Moves between states:
ze: J29->J753, J531->J304, J739->J311, J445->J710, J720->J788, J87->J699, J568->J816, J753->J184, J323->J87, J253->J423, J19->J315, J271->J568, J76->J40, J666->J923, J34->J562, J329->J599, J923->J173, J756->J926, J837->J698, J880->J818, J631->J556, J319->J45, J436->J19, J122->J131, J378->J445, J447->J35, J304->J280, J311->J925, J416->J747, J512->J191, J503->J27, J108->J837, J599->J938, J497->J447, J966->J899, J747->J754, J423->J706, J480->J319, J788->J862, J12->J966, J40->J582, J11->J631, J215->J880, J191->J41, J744->J122, J588->J503, J263->J34, J926->J172
da: J562->J899, J818->J925, J29->J378, J720->J329, J87->J304, J568->J880, J753->J445, J323->J531, J173->J35, J253->J263, J19->J122, J271->J215, J666->J497, J34->J966, J923->J447, J756->J29, J706->J562, J837->J191, J880->J311, J319->J19, J754->J699, J816->J818, J315->J131, J436->J744, J698->J41, J447->J631, J35->J556, J41->J582, J416->J323, J512->J76, J503->J788, J108->J512, J45->J315, J497->J11, J27->J862, J172->J184, J862->J938, J747->J87, J423->J34, J480->J436, J788->J599, J184->J710, J215->J739, J191->J40, J699->J280, J588->J720, J263->J12, J926->J753
gu: J562->J184, J818->J35, J29->J436, J531->J329, J739->J11, J445->J122, J720->J215, J87->J788, J568->J923, J753->J19, J323->J720, J173->J754, J253->J756, J19->J191, J271->J666, J76->J12, J938->J925, J280->J938, J666->J416, J34->J753, J329->J739, J923->J747, J756->J480, J706->J172, J837->J423, J880->J447, J631->J304, J319->J837, J754->J27, J899->J710, J816->J173, J315->J41, J436->J512, J122->J40, J378->J744, J698->J706, J447->J87, J35->J699, J131->J582, J41->J562, J582->J899, J304->J599, J311->J631, J416->J588, J512->J263, J503->J568, J925->J556, J108->J253, J45->J698, J599->J311, J710->J131, J497->J323, J966->J445, J27->J816, J172->J45, J556->J280, J862->J818, J747->J503, J423->J926, J480->J108, J788->J880, J184->J315, J12->J378, J40->J966, J11->J531, J215->J497, J191->J34, J699->J862, J744->J76, J588->J271, J263->J29, J926->J319
pe: J562->J315, J818->J699, J29->J512, J531->J739, J739->J531, J445->J40, J720->J497, J87->J880, J568->J747, J753->J191, J323->J215, J173->J27, J253->J480, J19->J34, J271->J416, J76->J378, J938->J556, J280->J925, J666->J588, J34->J19, J329->J11, J923->J503, J756->J108, J706->J45, J837->J926, J880->J87, J631->J599, J319->J423, J754->J816, J899->J131, J816->J754, J315->J562, J436->J263, J122->J966, J378->J76, J698->J172, J447->J788, J35->J862, J131->J899, J41->J184, J582->J710, J304->J311, J311->J304, J416->J271, J512->J29, J503->J923, J925->J280, J108->J756, J45->J706, J599->J631, J710->J582, J497->J720, J966->J122, J27->J173, J172->J698, J556->J938, J862->J35, J747->J568, J423->J319, J480->J253, J788->J447, J184->J41, J12->J744, J40->J445, J11->J329, J215->J323, J191->J753, J699->J818, J744->J12, J588->J666, J263->J436, J926->J837
ga: J562->J699, J818->J315, J29->J720, J531->J12, J739->J744, J445->J599, J720->J29, J87->J34, J568->J319, J753->J788, J323->J263, J173->J698, J253->J416, J19->J880, J271->J480, J76->J11, J938->J710, J280->J899, J666->J108, J34->J87, J329->J378, J923->J837, J756->J588, J706->J754, J837->J923, J880->J19, J631->J40, J319->J568, J754->J706, J899->J280, J816->J45, J315->J818, J436->J215, J122->J311, J378->J329, J698->J173, J447->J191, J35->J41, J131->J925, J41->J35, J582->J556, J304->J966, J311->J122, J416->J253, J512->J497, J503->J926, J925->J131, J108->J666, J45->J816, J599->J445, J710->J938, J497->J512, J966->J304, J27->J172, J172->J27, J556->J582, J862->J184, J747->J423, J423->J747, J480->J271, J788->J753, J184->J862, J12->J531, J40->J631, J11->J76, J215->J436, J191->J447, J699->J562, J744->J739, J588->J756, J263->J323, J926->J503
te: J562->J34, J818->J880, J445->J378, J87->J323, J568->J271, J753->J29, J173->J923, J19->J436, J938->J599, J280->J304, J34->J263, J923->J666, J706->J423, J837->J108, J880->J215, J631->J11, J319->J480, J754->J747, J899->J966, J816->J568, J315->J19, J122->J744, J698->J837, J447->J497, J35->J447, J131->J122, J41->J191, J582->J40, J304->J531, J311->J739, J503->J588, J925->J311, J45->J319, J599->J329, J710->J445, J966->J12, J27->J503, J172->J926, J556->J631, J862->J788, J747->J416, J423->J253, J788->J720, J184->J753, J40->J76, J191->J512, J699->J87, J926->J756

In the rows, 565 stands for zero.

The rows follow the links: the fewer symbols apart two states are, the more alike their rows tend to be.

Each row is also shifted at random along 3 hidden directions that mean nothing.

Some states, each with a row of numbers:
J744	[ 537  709  580  383  461  605  590  561  535  583  680  465  396  864  490  503  594  448  498  481  666  597  340  563  449  511  561  703  628  441  455  448  345]
J423	[ 742  452  377  536  471  704  491  391  566  626  470  622  688  496  617  552  518  548  515  680  525  582  597  535  694  644  247  538  465  563  651  517  672]
J666	[ 490  669  672  657  446  640  640  307  475  671  717  660  526  989  773  408  623  645  433  566  514  488  510  597  506  648  532  630  379  762  680  563  474]
J756	[ 560  586  670  374  466  722  509  446  541  757  353  561  665  567  410  448  607  442  575  622  456  587  588  597  561  671  254  437  525  520  598  480  440]
J271	[ 431  705  739  524  507  694  655  413  438  730  680  715  576  977  560  351  809  539  372  580  548  536  535  711  541  649  499  516  272  674  647  551  413]
J76	[ 677  630  538  446  365  484  529  494  540  597  451  390  460  485  663  477  447  449  854  505  581  549  480  485  577  403  485  649  629  451  376  530  365]
J739	[ 425  724  780  444  579  467  639  603  551  608  617  500  406  573  627  497  531  497  650  493  570  580  572  542  412  428  739  542  612  552  440  581  324]
J378	[ 542  595  614  368  578  522  551  601  623  594  486  419  466  455  434  592  375  402  619  518  513  589  541  509  370  518  606  564  891  476  445  452  392]
J497	[ 532  683  674  532  366  505  583  409  506  696  457  469  411  550  867  437  525  654  843  591  480  471  539  518  535  460  536  501  374  609  456  687  420]
J698	[ 675  479  478  774  536  663  550  595  552  573  636  673  819  763  457  529  669  609  531  484  653  533  546  699  822  734  479  657  516  640  691  537  702]
J416	[ 514  575  728  655  537  608  560  274  561  701  403  529  589  541  789  537  289  614  690  647  392  455  704  471  454  654  558  506  626  698  653  605  508]
J172	[ 567  389  503  639  528  719  530  530  645  479  427  568  607  497  426  750  576  702  524  630  654  472  502  555  619  783  595  489  735  644  718  546  789]
J215	[ 428  753  829  504  622  579  644  495  514  683  721  524  463  758  595  500  622  533  527  488  486  575  581  648  415  547  717  563  614  673  573  625  396]
J11	[ 507  687  760  636  562  424  609  496  602  613  570  463  434  444  812  583  267  486  856  449  543  547  646  427  401  438  850  631  819  570  469  637  375]
J880	[ 437  714  737  643  761  646  559  537  635  571  806  583  361  334  717  815  439  576  513  480  656  608  689  543  361  500 1050  547  879  699  690  807  560]
J311	[ 466  678  536  528  600  551  625  621  619  472  803  605  236  664  707  681  649  613  422  597  741  556  456  443  353  436  856  580  508  537  545  612  519]
J582	[ 655  474  340  657  459  455  555  771  542  376  695  563  572  746  493  561  647  584  593  509  703  550  379  618  739  505  568  742  532  477  429  505  655]
J436	[ 596  742  611  231  276  723  448  492  522  638  319  391  403  493  530  419  726  540  828  596  567  520  466  588  630  515  320  421  399  464  455  616  362]
J27	[ 435  435  635  698  643  600  635  626  600  526  513  692  654  596  507  652  663  706  460  664  590  507  628  580  556  736  674  403  531  688  753  583  708]
J788	[ 444  598  646  467  804  516  629  657  573  573  639  681  541  508  525  594  653  558  269  629  449  645  708  535  370  517  595  453  444  558  613  608  598]
J837	[ 759  565  538  624  513  795  437  431  558  662  569  592  720  316  587  614  462  438  697  485  624  614  729  636  830  554  396  559  667  571  699  638  574]
J34	[ 767  487  223  464  447  611  425  408  616  459  491  468  432  478  760  683  421  651  528  673  554  553  445  443  518  582  369  626  551  511  545  572  756]
J816	[ 428  491  705  691  572  634  579  677  577  610  398  628  760  274  449  588  731  645  773  552  667  512  734  651  785  570  613  303  462  627  674  777  597]
J710	[ 549  460  359  497  589  455  603  794  627  377  553  527  529  686  370  631  680  611  428  603  692  617  371  554  486  602  612  609  594  456  506  420  670]

Complete each set of four: the symbols that take the first to the second take the third to the fourth, perhaps in another order.
Answers are names.
[ 554  502  656  816  575  544  588  673  523  609  498  664  862  389  553  474  668  562  740  501  554  532  773  728  913  547  506  477  391  627  618  681  615]
to [ 572  429  462  630  648  593  524  691  649  400  564  508  601  560  349  745  581  630  425  558  627  568  469  624  509  737  694  583  840  600  607  530  789]
as [ 425  612  765  533  647  657  645  375  486  695  570  635  575  740  602  514  522  568  422  594  431  562  640  614  366  691  583  489  578  710  720  523  461]
to J512

[ 445  621  798  382  654  380  605  665  536  624  429  535  555  437  472  451  555  428  649  556  426  643  686  547  395  429  561  450  543  472  376  523  317]
to [ 562  652  595  386  649  536  587  543  573  533  632  458  449  755  460  579  421  441  445  521  531  617  445  537  284  586  666  687  860  466  474  404  413]
as [ 573  555  661  614  801  363  543  680  546  667  554  652  822  156  616  483  470  465  614  580  287  699  909  533  627  412  433  482  469  486  482  657  598]
to J34

[ 584  598  609  782  557  696  547  349  562  639  704  695  557  585  845  599  515  636  551  581  588  552  712  551  646  590  622  562  469  711  750  656  570]
to [ 439  740  850  502  553  642  574  468  559  699  554  466  387  492  659  563  512  583  729  494  521  513  651  582  410  516  775  502  711  635  573  711  393]
as [ 702  447  460  746  551  531  459  639  632  438  499  455  674  306  553  712  465  625  831  432  647  537  588  605  779  604  689  665  870  588  580  651  753]
to J122

[ 443  578  562  409  717  411  638  713  594  523  636  625  441  466  507  562  610  498  410  623  570  676  612  467  357  376  618  475  445  458  454  505  519]
to [ 529  541  521  678  612  275  604  869  523  507  545  604  641  456  511  469  747  605  747  536  607  598  634  597  786  388  570  522  299  489  385  602  547]
as [ 666  623  470  437  448  574  538  440  500  626  540  477  597  796  536  424  505  470  530  581  343  563  463  557  468  629  273  712  528  515  482  428  505]
to J19

[ 380  684  787  455  701  531  652  504  521  663  584  533  537  659  554  493  548  508  455  574  341  617  620  577  272  587  637  522  623  613  552  584  420]
to [ 508  705  667  642  484  509  645  357  486  624  748  555  390  919  849  485  451  657  516  550  475  499  463  563  390  529  671  703  507  701  574  621  490]
as [ 407  463  485  562  620  401  657  796  620  405  535  588  463  597  487  597  679  696  517  641  630  529  483  505  433  554  723  472  435  540  504  532  653]
to J556

[ 630  622  484  589  653  476  633  445  564  515  871  547  478 1113  560  508  346  432  207  504  511  622  376  543  246  638  651  963  829  539  481  293  493]
to [ 616  589  466  422  504  644  500  620  613  417  617  461  327  350  561  729  557  510  613  540  806  592  433  459  551  427  704  581  705  453  517  614  517]
as [ 808  661  388  562  517  663  463  484  572  529  751  546  572  588  662  636  496  472  511  465  635  608  504  606  740  519  481  793  659  498  597  589  649]
to J184

[ 546  716  671  606  441  520  607  350  462  644  640  506  391  792  865  476  488  652  654  546  489  488  496  547  424  558  657  651  484  698  519  621  451]
to [ 543  379  276  453  385  633  551  594  615  354  453  515  347  730  510  696  766  828  451  749  675  457  250  509  507  743  480  482  420  561  611  502  828]
as [ 680  618  608  612  354  765  465  231  575  680  523  503  501  634  760  559  367  569  726  551  565  468  488  530  606  660  510  619  721  652  671  592  517]
to J27

[ 588  456  460  580  686  549  564  749  621  439  600  557  676  615  264  702  626  591  384  523  584  605  466  662  561  723  625  660  784  548  635  525  747]
to [ 720  556  425  547  739  438  489  705  604  523  650  511  663  396  451  632  352  336  504  480  526  698  627  513  529  453  531  775  805  365  441  443  558]
as [ 671  688  426  364  456  794  464  520  627  476  732  512  311  544  583  771  636  571  486  565  803  574  387  524  570  569  646  613  716  533  664  646  628]
to J378

[ 438  768  799  551  725  447  702  616  513  657  794  565  492  841  498  486  590  428  419  442  521  656  551  660  372  489  849  684  690  576  463  532  331]
to [ 519  713  714  587  628  375  641  615  485  637  735  558  589  762  601  370  517  409  581  422  483  609  637  608  460  412  654  739  543  521  368  492  312]
as [ 570  667  679  486  490  819  562  340  523  736  535  544  581  680  476  514  599  460  551  468  602  549  511  687  617  677  471  544  633  609  719  524  423]
to J108

[ 571  697  649  471  380  817  559  330  541  641  610  568  450  908  571  507  655  534  442  565  653  489  397  658  549  709  479  618  535  631  703  534  468]
to [ 715  695  579  491  373  624  483  367  541  626  584  429  450  669  688  509  405  505  709  499  494  521  459  577  538  597  494  754  730  563  491  557  465]
as [ 421  468  569  695  761  484  660  694  666  474  597  620  528  594  495  718  562  741  431  623  539  527  584  552  397  678  893  512  733  697  638  598  769]
to J925

[ 510  383  401  715  535  328  652  632  605  355  645  571  386  756  764  634  507  794  508  687  622  456  420  370  403  566  773  633  519  601  496  526  750]
to [ 698  512  326  424  588  409  489  682  559  524  524  538  569  424  488  528  498  420  603  605  541  626  543  453  635  421  316  644  463  341  366  445  552]
as [ 597  488  533  646  562  757  562  611  607  529  581  619  688  545  414  685  658  599  547  456  720  530  575  720  754  734  648  558  720  613  744  601  699]
to J568

[ 406  695  796  431  602  478  602  631  562  608  590  488  424  525  572  484  551  493  699  484  583  619  629  531  444  405  719  498  606  527  448  590  303]
to [ 453  646  615  533  617  540  604  665  618  492  707  561  299  435  678  708  537  578  560  561  730  604  589  438  421  348  878  543  641  527  519  676  503]
as [ 631  511  581  539  444  676  490  271  607  677  431  465  637  558  677  576  304  575  636  602  491  511  571  511  520  700  455  606  797  658  659  528  540]
to J423

[ 546  384  527  798  543  541  591  494  591  546  459  657  644  587  705  603  540  793  579  689  536  474  636  518  627  685  584  439  488  705  692  622  775]
to [ 606  615  664  766  660  663  582  464  468  681  733  771  740  559  683  508  579  548  488  544  580  606  776  671  722  538  547  572  431  655  703  652  585]
as [ 533  387  583  785  696  364  564  682  596  486  412  532  731  248  590  618  441  751  731  606  435  545  742  521  631  569  693  504  664  632  558  713  774]
to J447

[ 735  622  414  486  507  482  487  674  519  514  685  550  570  482  572  552  564  399  628  475  685  645  531  510  742  347  437  696  496  330  374  498  472]
to [ 584  499  436  488  444  516  526  859  586  421  435  500  504  474  410  588  798  587  702  544  760  524  432  561  739  485  549  509  449  415  462  537  577]
as [ 499  590  726  507  528  450  536  376  562  658  315  439  500  352  808  524  317  600  833  633  321  530  710  435  403  545  525  447  626  604  487  644  444]
to J447

[ 631  542  265  288  441  758  524  424  608  414  639  554  262  724  596  722  659  704  232  728  632  537  278  438  334  702  489  582  454  555  648  510  754]
to [ 456  737  608  499  612  622  644  607  547  545  799  726  367  639  646  554  848  639  386  579  658  602  575  603  519  451  662  478  282  621  603  703  559]
as [ 598  607  439  345  726  487  551  810  565  520  610  553  606  483  292  560  661  324  422  550  567  720  552  555  511  448  434  578  589  317  428  421  487]
to J311

[ 672  643  669  702  547  752  566  243  558  685  690  544  633  762  641  606  312  497  534  445  541  546  564  648  537  661  626  744  927  715  702  538  505]
to [ 548  697  693  482  396  835  533  313  543  699  494  507  481  643  538  537  573  499  617  546  634  494  517  613  566  677  491  500  613  627  706  562  438]
as [ 462  566  614  582  412  817  562  262  582  558  550  650  261  497  883  718  652  749  558  705  785  450  539  433  518  598  707  374  435  770  784  745  660]
to J503

